Below is a small trained network, with its code and all its weights. Each question gives an input and a class and asks what happens when units are switched off, that is, made to give their printed mean instead of their output.

import numpy as np


def w(rows, s, z=0):
    codes = np.array(rows[::2]) - 128.0
    scale = np.full(codes.shape[1], s)
    scale[-1] = z or s
    return codes * scale


def f(y):
    return y / 2 * (1 + np.tanh(0.7978845608 * (y + 0.044715 * y**3)))


def log_softmax(a):
    a = a - a.max(-1, keepdims=True)
    return a - np.log(np.exp(a).sum(-1, keepdims=True))


def net(x, mask):
    res = np.array(x, float).reshape(1, 5) / 4 @ E
    y = f(res @ A[0][:, :-1].T + A[0][:, -1])
    res = res + np.where(mask, y, B[0][:, -1]) @ B[0][:, :-1]
    return log_softmax(res[-1] @ U[:, :-1].T + U[:, -1])


A, B = {}, {}
E = w([
[132,135,121,131,129,130,124,129,129],'x0',
[131,134,124,136,131,123,124,125,128],'x1',
[189,169,159,60,130,138,137,6,166],'x2',
[44,62,78,95,192,139,40,91,191],'x3',
[187,79,39,123,133,54,213,149,218],'x4',
],0.013)
A[0] = w([
[200,152,157,161,61,100,200,147,61,94],'neuron 1',
[137,124,121,94,110,104,106,139,111,127],'neuron 2',
[89,104,98,197,127,105,118,244,105,71],'neuron 3',
[115,158,135,133,112,120,150,141,135,41],'neuron 4',
[138,109,126,151,132,137,115,161,120,61],'neuron 5',
[146,174,132,89,115,134,159,34,163,86],'neuron 6',
[132,114,107,148,94,142,112,138,124,77],'neuron 7',
[68,69,61,230,119,123,136,216,70,81],'neuron 8',
[128,123,138,147,119,125,151,124,117,65],'neuron 9',
[193,80,32,124,138,30,240,164,226,108],'neuron 10',
[170,163,132,63,138,124,137,57,143,81],'neuron 11',
[213,204,181,172,16,118,228,177,66,88],'neuron 12',
[62,192,244,136,116,242,34,121,12,104],'neuron 13',
[153,106,83,118,124,66,194,156,192,106],'neuron 14',
[120,144,98,102,139,116,121,116,68,91],'neuron 15',
[33,38,57,83,198,133,10,87,212,60],'neuron 16',
[73,107,84,195,115,100,108,244,87,85],'neuron 17',
[125,132,126,134,105,131,121,127,141,127],'neuron 18',
[185,118,141,105,144,145,133,66,136,80],'neuron 19',
[117,112,131,144,146,156,136,91,56,59],'neuron 20',
[108,136,152,133,142,139,152,135,154,124],'neuron 21',
[152,150,159,123,115,127,179,150,78,105],'neuron 22',
[128,110,135,128,142,153,111,135,156,66],'neuron 23',
[107,128,118,126,135,134,179,124,147,77],'neuron 24',
[113,125,115,102,121,113,165,132,140,51],'neuron 25',
[108,158,96,91,124,127,156,91,105,86],'neuron 26',
[183,164,149,57,104,129,117,2,170,92],'neuron 27',
[196,152,159,89,158,149,137,78,173,80],'neuron 28',
[123,131,155,122,122,131,106,128,109,55],'neuron 29',
[93,150,116,121,113,142,147,117,123,7],'neuron 30',
[123,144,146,122,143,144,119,135,117,69],'neuron 31',
[143,166,147,132,151,136,159,158,136,70],'neuron 32',
[105,134,93,104,137,130,101,125,139,60],'neuron 33',
[119,109,157,142,125,94,130,115,130,124],'neuron 34',
[123,145,177,107,164,118,113,148,114,62],'neuron 35',
[140,121,134,144,148,158,136,130,137,126],'neuron 36',
],0.0098,0.011)
B[0] = w([
[47,150,91,117,198,206,105,99,134,190],'neuron 1',
[162,139,112,111,156,106,124,107,123,128],'neuron 2',
[176,170,210,78,129,108,176,159,128,184],'neuron 3',
[129,124,133,141,141,133,136,137,129,124],'neuron 4',
[138,119,148,103,145,115,137,120,153,129],'neuron 5',
[137,148,199,110,122,102,165,182,110,171],'neuron 6',
[129,135,141,113,125,135,130,120,119,125],'neuron 7',
[200,188,207,79,127,108,209,155,134,197],'neuron 8',
[128,137,135,138,137,136,118,157,127,125],'neuron 9',
[159,37,53,191,33,50,56,67,138,242],'neuron 10',
[190,152,174,104,135,125,162,172,122,167],'neuron 11',
[20,165,65,133,230,219,85,121,120,221],'neuron 12',
[193,22,33,187,20,28,77,57,175,254],'neuron 13',
[153,85,104,156,88,103,83,86,119,188],'neuron 14',
[111,111,124,141,125,113,143,153,152,127],'neuron 15',
[1,192,66,147,228,246,96,117,96,228],'neuron 16',
[189,172,218,75,119,117,199,177,120,192],'neuron 17',
[140,140,114,100,132,121,124,121,138,128],'neuron 18',
[143,141,167,121,131,115,153,150,129,153],'neuron 19',
[137,102,122,132,106,144,125,127,112,137],'neuron 20',
[133,138,134,98,125,130,107,118,126,127],'neuron 21',
[73,122,120,118,168,137,96,133,140,159],'neuron 22',
[132,131,126,147,144,135,126,122,115,127],'neuron 23',
[117,124,127,117,103,136,126,125,146,129],'neuron 24',
[115,124,134,126,115,119,128,117,118,128],'neuron 25',
[138,131,129,123,119,143,144,152,130,130],'neuron 26',
[184,180,219,76,118,95,212,209,107,198],'neuron 27',
[155,139,173,118,128,131,157,171,129,164],'neuron 28',
[123,110,131,141,124,108,128,130,125,130],'neuron 29',
[112,122,147,124,138,130,120,115,137,123],'neuron 30',
[116,123,115,120,115,108,140,135,116,129],'neuron 31',
[98,114,129,110,139,133,130,136,133,131],'neuron 32',
[116,127,108,131,140,150,130,125,143,133],'neuron 33',
[134,111,141,132,127,151,116,145,140,127],'neuron 34',
[136,125,124,134,121,110,108,153,124,131],'neuron 35',
[115,132,126,142,118,127,136,142,116,128],'neuron 36',
],0.0096,0.024)
U = w([
[156,64,83,141,67,86,90,92,129,250],'0',
[61,153,100,116,246,197,111,118,116,110],'1',
[177,158,228,84,142,113,201,159,117,47],'2',
],0.012,0.0014)

Each question gives the input, the list of numbers given to net, and the class t.
The units are the neurons (one row each of A and B). Each row of codes is followed by its name. A weight is (code - 128) times the scale printed after its matrix; where a second scale follows, it is the last column's (A, B and U).
mask holds one flag per neuron, in row order. A switched-off neuron (its flag False) gives its mean, the last column of its row in B, instead of its output. The means were averaged over made-up inputs and are rounded, as every weight is.
A unit's drop is (log p(t) with every unit on - log p(t) with that unit switched off) / (log p(t) with every unit on - log p(t) with every unit switched off).
most important unit: the unit with the biggest drop
k most important neurons: the k neurons with the biggest drops, biggest first
drop of u: that unit's drop, to one decimal
input [0,-8,6,-7,-5], class 1: most important unit	neuron 12
input [4,-6,-2,5,3], class 1: 2 most important neurons	[neuron 16; neuron 13]
input [-5,3,6,-6,0], class 1: 2 most important neurons	[neuron 12; neuron 1]
input [1,8,7,-6,6], class 2: 2 most important neurons	[neuron 13; neuron 27]
input [2,0,7,-7,-8], class 0: 2 most important neurons	[neuron 13; neuron 16]
input [-6,-1,6,6,-6], class 0: 3 most important neurons	[neuron 13; neuron 12; neuron 1]
input [-6,-4,-5,-7,5], class 1: 2 most important neurons	[neuron 12; neuron 13]
input [4,0,-8,-7,2], class 2: 2 most important neurons	[neuron 8; neuron 17]
input [-3,4,5,5,1], class 1: 3 most important neurons	[neuron 16; neuron 8; neuron 17]
input [-3,1,-3,-8,-7], class 1: 4 most important neurons	[neuron 12; neuron 1; neuron 10; neuron 22]
input [3,3,-7,6,-7], class 0: 3 most important neurons	[neuron 13; neuron 27; neuron 12]
input [-1,-8,0,-5,-3], class 1: 2 most important neurons	[neuron 12; neuron 10]
input [-5,-2,-6,4,-5], class 2: drop of neuron 10	1.1
input [-4,4,-3,1,-2], class 2: drop of neuron 21	0.0
input [-3,-5,2,-4,-2], class 1: most important unit	neuron 10
input [-4,-8,-2,-8,-8], class 0: drop of neuron 16	2.2
